Below are the code and all the weights of a small trained network. Each question names an input and a target symbol and asks about switching units off, where a switched-off unit gives its printed mean instead of its output.

import numpy as np


def w(rows, s, z=0):
    codes = np.array(rows[::2]) - 128.0
    scale = np.full(codes.shape[1], s)
    scale[-1] = z or s
    return codes * scale


def f(y):
    return np.maximum(y, 0)


def softmax(a):
    e = np.exp(a - a.max(-1, keepdims=True))
    return e / e.sum(-1, keepdims=True)


def log_softmax(a):
    a = a - a.max(-1, keepdims=True)
    return a - np.log(np.exp(a).sum(-1, keepdims=True))


def net(x, mask):
    ids = ['βγδεθλμξστψ'.index(c) for c in x.split()]
    T = len(ids)
    res = E[ids] + P[:T]
    u = 0
    for l in range(2):
        q, k, v = (res @ M[l].T for M in (Q, K, V))
        z = softmax(np.where(np.tri(T) > 0, q @ k.T / 4**0.5, -1e9)) @ v
        res = res + np.where(mask[u], z, O[l][:, -1]) @ O[l][:, :-1]
        u += 1
        y = f(res @ A[l][:, :-1].T + A[l][:, -1])
        res = res + np.where(mask[u : u + 8], y, B[l][:, -1]) @ B[l][:, :-1]
        u += 8
    return log_softmax(res[-1] @ U[:, :-1].T + U[:, -1])


Q, K, V, O, A, B = {}, {}, {}, {}, {}, {}
E = w([
[109,95,148,83,188,119,53,144,129],'β',
[150,122,180,8,111,148,133,168,99],'γ',
[118,121,146,160,101,181,164,114,169],'δ',
[160,98,201,110,50,123,69,130,103],'ε',
[93,57,93,64,153,174,126,82,217],'θ',
[82,91,147,142,152,119,152,188,174],'λ',
[33,182,147,132,160,125,172,65,106],'μ',
[121,108,159,163,124,83,144,84,75],'ξ',
[139,137,77,122,211,171,133,145,99],'σ',
[124,86,117,100,101,162,150,143,53],'τ',
[201,81,129,129,116,119,153,87,162],'ψ',
],0.012)
P = w([
[44,104,238,97,232,231,59,39,141],'0',
[76,99,241,130,224,212,91,106,114],'1',
[95,69,221,155,190,205,99,120,100],'2',
[91,61,201,130,184,181,112,129,110],'3',
[97,74,182,121,165,168,116,139,116],'4',
[105,80,170,111,159,150,131,145,119],'5',
[99,85,149,110,134,140,143,147,114],'6',
[110,93,131,102,124,131,161,147,124],'7',
[120,100,115,95,116,108,170,162,130],'8',
[118,119,103,90,105,103,193,168,135],'9',
[121,124,75,100,84,84,196,174,148],'10',
[122,132,61,93,76,69,222,177,140],'11',
[130,143,52,71,79,61,235,194,140],'12',
[125,151,39,56,64,53,254,205,150],'13',
],0.0047)
Q[0] = w([
[94,81,234,102,137,150,141,169,105],'0.h0',
[127,140,116,152,153,128,95,109,151],'0.h0',
[60,41,254,66,187,128,161,191,113],'0.h0',
[109,98,147,103,159,139,156,135,106],'0.h0',
],0.0046)
K[0] = w([
[103,113,81,164,151,95,168,143,160],'0.h0',
[149,160,112,143,166,151,106,94,101],'0.h0',
[52,113,2,208,126,64,167,155,164],'0.h0',
[117,118,86,139,126,116,145,146,147],'0.h0',
],0.0057)
V[0] = w([
[163,138,85,134,96,45,104,169,125],'0.h0',
[109,57,172,20,145,192,134,128,128],'0.h0',
[154,188,128,82,127,128,2,88,129],'0.h0',
[189,177,90,179,111,142,73,56,119],'0.h0',
],0.0067)
O[0] = w([
[178,191,87,145,63,70,60,171,163,50],'0.h0',
[162,75,145,53,173,138,212,131,121,255],'0.h0',
[156,106,104,72,166,87,9,55,144,75],'0.h0',
[161,136,116,158,109,179,2,82,139,10],'0.h0',
],0.0052,0.0061)
A[0] = w([
[95,87,116,141,174,168,147,140,225,178],'0.n0',
[114,60,112,139,125,137,153,133,255,208],'0.n1',
[123,80,181,83,135,142,176,232,167,210],'0.n2',
[170,78,66,108,90,110,186,129,144,252],'0.n3',
[69,116,166,185,136,115,128,142,130,194],'0.n4',
[75,98,148,166,141,90,124,193,168,180],'0.n5',
[194,77,164,173,106,111,162,44,134,218],'0.n6',
[91,142,133,138,122,101,197,149,131,174],'0.n7',
],0.0059,0.0024)
B[0] = w([
[98,95,127,156,174,192,152,162,218,179],'0.n0',
[159,99,136,159,160,163,182,154,234,176],'0.n1',
[134,113,170,97,138,153,176,224,135,247],'0.n2',
[254,87,91,77,108,119,223,179,156,178],'0.n3',
[66,80,212,202,189,107,122,153,143,154],'0.n4',
[102,82,168,181,176,97,143,230,152,166],'0.n5',
[242,105,170,173,122,97,196,38,126,142],'0.n6',
[80,197,148,131,115,111,227,178,154,182],'0.n7',
],0.0043,0.013)
Q[1] = w([
[156,159,36,114,56,149,42,86,155],'1.h0',
[127,58,186,2,179,190,214,207,154],'1.h0',
[110,166,73,245,111,93,84,127,177],'1.h0',
[81,71,210,121,145,132,187,176,172],'1.h0',
],0.0074)
K[1] = w([
[100,84,199,146,156,145,98,120,138],'1.h0',
[127,170,73,146,102,67,181,142,138],'1.h0',
[129,151,254,83,121,160,64,126,106],'1.h0',
[131,183,78,124,110,89,147,137,113],'1.h0',
],0.0079)
V[1] = w([
[196,90,68,34,115,219,114,187,104],'1.h0',
[156,114,219,102,44,77,124,181,181],'1.h0',
[252,117,142,147,74,84,159,44,81],'1.h0',
[186,67,104,207,194,176,147,139,253],'1.h0',
],0.0062)
O[1] = w([
[110,103,66,102,83,199,63,226,79,174],'1.h0',
[175,137,233,79,122,168,32,148,198,181],'1.h0',
[254,141,133,142,177,165,165,102,95,57],'1.h0',
[109,189,88,204,119,143,77,108,165,250],'1.h0',
],0.0086,0.012)
A[1] = w([
[106,144,121,255,208,112,150,129,129,254],'1.n0',
[190,94,159,56,117,145,100,138,104,144],'1.n1',
[89,38,106,116,116,101,140,152,102,163],'1.n2',
[131,114,227,104,180,115,127,116,181,158],'1.n3',
[84,184,163,138,108,192,150,99,89,209],'1.n4',
[87,136,106,64,179,152,130,52,135,218],'1.n5',
[77,130,58,127,83,96,95,140,133,145],'1.n6',
[181,78,180,112,41,104,38,57,50,210],'1.n7',
],0.0068,0.0025)
B[1] = w([
[179,230,16,163,144,29,110,167,126,220],'1.n0',
[144,221,74,120,159,76,87,219,135,174],'1.n1',
[105,84,107,79,84,93,123,175,66,211],'1.n2',
[178,180,240,97,111,71,102,112,141,254],'1.n3',
[93,182,116,214,68,231,253,178,23,154],'1.n4',
[75,29,151,64,208,173,142,6,157,144],'1.n5',
[159,64,55,85,176,65,79,161,164,166],'1.n6',
[37,247,112,179,8,85,119,175,224,131],'1.n7',
],0.0051,0.0091)
U = w([
[178,195,123,230,144,253,126,139,126,179],'β',
[65,177,141,114,124,165,197,74,122,4],'γ',
[220,126,178,127,193,94,162,93,142,183],'δ',
[102,35,44,168,78,113,167,148,52,219],'ε',
[158,78,126,74,223,56,7,148,116,121],'θ',
[83,131,181,150,4,162,43,133,188,139],'λ',
[115,201,108,132,116,62,87,159,156,114],'μ',
[119,38,108,86,155,167,116,76,202,23],'ξ',
[137,101,158,109,123,25,201,81,104,153],'σ',
[121,54,207,114,123,216,153,170,52,103],'τ',
[99,123,23,131,161,177,122,138,118,79],'ψ',
],0.0054,0.0033)

Each question gives the input, a string of symbols that net reads in full, and the target symbol t.
The units are the heads (4 rows each of Q, K, V and O) and the neurons (one row each of A and B). Each row of codes is followed by its name. A weight is (code - 128) times the scale printed after its matrix; where a second scale follows, it is the last column's (O, A, B and U).
mask holds one flag per unit, layer by layer, with each layer's heads first. A switched-off unit (its flag False) gives its mean, the last column of its rows in O or B, instead of its output. The means were averaged over made-up inputs and are rounded, as every weight is.
A unit's drop is (log p(t) with every unit on - log p(t) with that unit switched off) / (log p(t) with every unit on - log p(t) with every unit switched off).
The circuit of an input: a set's keep is (log p(t) with only the set's units on - log p(t) with every unit switched off) / (log p(t) with every unit on - log p(t) with every unit switched off). Starting from the 12 units with the biggest drops (on a tie, the unit counted first), units are removed one at a time, each time the one whose removal leaves the highest keep (on an exact tie, the one counted first), for as long as the keep stays at least 0.8.
units of the circuit, in order: the units of the circuit, biggest drop first
unit that matters most: the unit with the biggest drop
top k neurons: the k neurons with the biggest drops, biggest first
top k neurons in layer l: the k neurons of layer l with the biggest drops, biggest first
drop when u is switched off: that unit's drop, to one decimal
input λ θ β β θ σ β λ, target ε: units of the circuit, in order : 1.h0; 0.n4; 0.n5; 1.n3
input λ μ ε γ, target σ: top 2 neurons : 0.n2; 0.n7
input λ λ γ ξ ε λ λ γ γ σ θ, target ε: units of the circuit, in order : 1.h0; 1.n3
input δ ξ λ τ β, target τ: unit that matters most : 1.h0
input λ σ λ ε β λ λ σ β σ μ ψ, target δ: units of the circuit, in order : 1.h0; 0.n6; 0.n3
input λ λ ψ ξ, target β: units of the circuit, in order : 1.h0; 0.n3; 0.n4; 0.n6
input γ γ β ψ γ λ, target β: units of the circuit, in order : 1.h0; 0.n4; 0.n3; 0.n6
input λ λ ξ θ θ δ λ ξ γ τ γ γ ψ β, target β: units of the circuit, in order : 1.h0; 0.n3; 0.n6
input τ λ λ σ λ τ λ σ μ, target ε: units of the circuit, in order : 1.h0; 0.n4; 1.n3; 1.n4
input λ λ τ θ, target τ: top 2 neurons : 1.n0; 0.n0
input θ γ β γ σ γ ε, target ε: top 2 neurons in layer 1 : 1.n3; 1.n2
input γ λ μ μ λ β λ γ τ τ γ γ, target τ: top 2 neurons in layer 1 : 1.n0; 1.n6
input λ δ λ σ λ ε ξ λ σ λ, target ε: top 2 neurons in layer 1 : 1.n3; 1.n2
input λ λ γ λ λ, target λ: top 2 neurons in layer 0 : 0.n2; 0.n7
input σ β γ γ σ ξ, target ε: top 3 neurons in layer 0 : 0.n4; 0.n1; 0.n5
input δ γ β ξ γ, target δ: top 3 neurons in layer 0 : 0.n6; 0.n2; 0.n0
input λ σ σ, target ψ: top 2 neurons : 1.n3; 1.n0
input β λ μ, target γ: top neuron : 1.n4
input β γ λ γ ε λ, target λ: top 2 neurons : 0.n7; 0.n2
input σ λ λ, target μ: top 2 neurons : 1.n0; 0.n7
input λ λ γ λ λ β ψ β, target β: top 2 neurons in layer 1 : 1.n2; 1.n6
input τ γ λ λ λ ξ γ, target δ: top neuron in layer 0 : 0.n2
input τ ε μ γ λ β λ λ β ξ λ γ λ γ, target λ: drop when 1.n1 is switched off : -0.1
input λ ξ γ β λ λ β, target λ: drop when 0.h0 is switched off : 0.2
